Below is a small trained network, with its code and all its weights. Each question gives an input and a target symbol and asks what happens when units are switched off, that is, made to give their printed mean instead of their output.

import numpy as np


def w(rows, s, z=0):
    codes = np.array(rows[::2]) - 128.0
    scale = np.full(codes.shape[1], s)
    scale[-1] = z or s
    return codes * scale


def f(y):
    return np.maximum(y, 0)


def softmax(a):
    e = np.exp(a - a.max(-1, keepdims=True))
    return e / e.sum(-1, keepdims=True)


def log_softmax(a):
    a = a - a.max(-1, keepdims=True)
    return a - np.log(np.exp(a).sum(-1, keepdims=True))


def net(x, mask):
    ids = ['Ωγεζθλ'.index(c) for c in x.split()]
    T = len(ids)
    res = E[ids] + P[:T]
    r = res
    for j in range(3):
        rows = slice(3 * j, 3 * j + 3)
        q, k, v = (r @ M[0][rows].T for M in (Q, K, V))
        z = softmax(np.where(np.tri(T) > 0, q @ k.T / 3**0.5, -1e9)) @ v
        o = O[0][rows]
        res = res + np.where(mask[j], z, o[:, -1]) @ o[:, :-1]
    y = f(res @ A[0][:, :-1].T + A[0][:, -1])
    res = res + np.where(mask[3:11], y, B[0][:, -1]) @ B[0][:, :-1]
    return log_softmax(res[-1] @ U[:, :-1].T + U[:, -1])


Q, K, V, O, A, B = {}, {}, {}, {}, {}, {}
E = w([
[94,123,24,246],'Ω',
[214,100,145,194],'γ',
[152,162,126,66],'ε',
[137,50,67,89],'ζ',
[76,157,66,77],'θ',
[105,105,83,41],'λ',
],0.013)
P = w([
[198,214,63,74],'0',
[7,105,131,142],'1',
[194,58,67,146],'2',
[28,81,135,188],'3',
[187,78,89,181],'4',
[33,70,135,246],'5',
[170,157,126,187],'6',
],0.011)
Q[0] = w([
[70,101,138,180],'h1',
[113,81,36,116],'h1',
[68,54,158,103],'h1',
[138,132,91,145],'h2',
[188,151,4,125],'h2',
[157,149,136,187],'h2',
[128,129,86,163],'h3',
[72,127,196,153],'h3',
[143,171,69,141],'h3',
],0.023)
K[0] = w([
[162,235,143,106],'h1',
[159,129,39,193],'h1',
[163,155,52,39],'h1',
[104,149,130,171],'h2',
[172,131,164,251],'h2',
[168,226,128,138],'h2',
[161,200,148,166],'h3',
[103,161,183,39],'h3',
[155,162,53,168],'h3',
],0.018)
V[0] = w([
[47,182,148,47],'h1',
[90,9,37,75],'h1',
[54,179,85,154],'h1',
[145,112,227,157],'h2',
[175,148,106,164],'h2',
[126,146,103,87],'h2',
[83,130,136,232],'h3',
[138,40,126,80],'h3',
[108,160,132,182],'h3',
],0.015)
O[0] = w([
[154,128,183,197,39],'h1',
[99,254,154,92,218],'h1',
[175,158,83,202,209],'h1',
[190,113,178,133,11],'h2',
[108,163,125,56,178],'h2',
[114,77,128,136,120],'h2',
[104,205,95,160,158],'h3',
[104,104,151,120,100],'h3',
[128,160,109,141,148],'h3',
],0.015,0.012)
A[0] = w([
[145,88,154,204,79],'n1',
[181,103,63,78,2],'n2',
[147,163,118,131,79],'n3',
[174,148,73,103,31],'n4',
[157,148,103,150,85],'n5',
[152,120,247,117,236],'n6',
[162,165,68,57,157],'n7',
[221,136,124,64,90],'n8',
],0.013,0.0057)
B[0] = w([
[214,178,183,88,138],'n1',
[79,176,159,131,154],'n2',
[67,95,137,125,176],'n3',
[79,166,171,97,197],'n4',
[157,96,144,83,171],'n5',
[1,77,104,185,138],'n6',
[197,91,128,156,255],'n7',
[159,140,159,194,139],'n8',
],0.02,0.038)
U = w([
[97,238,201,2,128],'Ω',
[102,155,199,171,60],'γ',
[223,123,28,219,255],'ε',
[214,173,179,210,112],'ζ',
[213,26,182,66,107],'θ',
[132,47,152,12,135],'λ',
],0.007,0.006)

Each question gives the input, a string of symbols that net reads in full, and the target symbol t.
The units are the heads (3 rows each of Q, K, V and O) and the neurons (one row each of A and B). Each row of codes is followed by its name. A weight is (code - 128) times the scale printed after its matrix; where a second scale follows, it is the last column's (O, A, B and U).
mask holds one flag per unit, heads first, then neurons. A switched-off unit (its flag False) gives its mean, the last column of its rows in O or B, instead of its output. The means were averaged over made-up inputs and are rounded, as every weight is.
A unit's drop is (log p(t) with every unit on - log p(t) with that unit switched off) / (log p(t) with every unit on - log p(t) with every unit switched off).
The circuit of an input: a set's keep is (log p(t) with only the set's units on - log p(t) with every unit switched off) / (log p(t) with every unit on - log p(t) with every unit switched off). Starting from all 11 units, units are removed one at a time, each time the one whose removal leaves the highest keep (on an exact tie, the one counted first), for as long as the keep stays at least 0.8.
units of the circuit, in order: the units of the circuit, biggest drop first
most important unit: the unit with the biggest drop
top k neurons: the k neurons with the biggest drops, biggest first
heads that matter: for each layer, one digit per head in row order, 1 if its drop is at least 0.15 and else 0, layers parted by /
input γ γ ζ, target ζ: units of the circuit, in order -> (n8 h2)
input γ λ γ ζ Ω ε, target λ: units of the circuit, in order -> (h1)
input θ Ω λ γ ε, target ζ: top 2 neurons -> (n7 n8)
input λ θ λ Ω ζ γ, target γ: units of the circuit, in order -> (h1 n6 h3)
input λ Ω γ θ ζ, target ζ: units of the circuit, in order -> (h2 n8)
input θ λ θ θ θ Ω ζ, target Ω: top 3 neurons -> (n4 n3 n5)
input ε Ω λ Ω ζ θ, target θ: heads that matter -> 101
input ε Ω Ω γ γ θ λ, target ζ: units of the circuit, in order -> (h2 n8)
input λ Ω θ θ, target γ: units of the circuit, in order -> (h1 h3 n6)
input λ ε γ θ Ω Ω, target γ: top 4 neurons -> (n7 n6 n4 n5)
input λ λ Ω θ γ Ω Ω, target Ω: heads that matter -> 000
input λ λ γ, target ζ: top 4 neurons -> (n8 n7 n2 n5)
input λ ζ ε θ, target γ: top 2 neurons -> (n7 n6)
input ε Ω ζ ε γ ζ, target θ: top 3 neurons -> (n4 n1 n2)
input λ γ Ω ζ, target γ: most important unit -> n7
input λ ζ Ω Ω λ ζ, target γ: top 2 neurons -> (n7 n6)
input θ ζ Ω ε, target ζ: heads that matter -> 110
input λ ε γ γ, target γ: top 2 neurons -> (n7 n4)
input γ γ λ ζ λ ε θ, target ζ: top 2 neurons -> (n8 n5)
input λ λ ε, target γ: most important unit -> h1
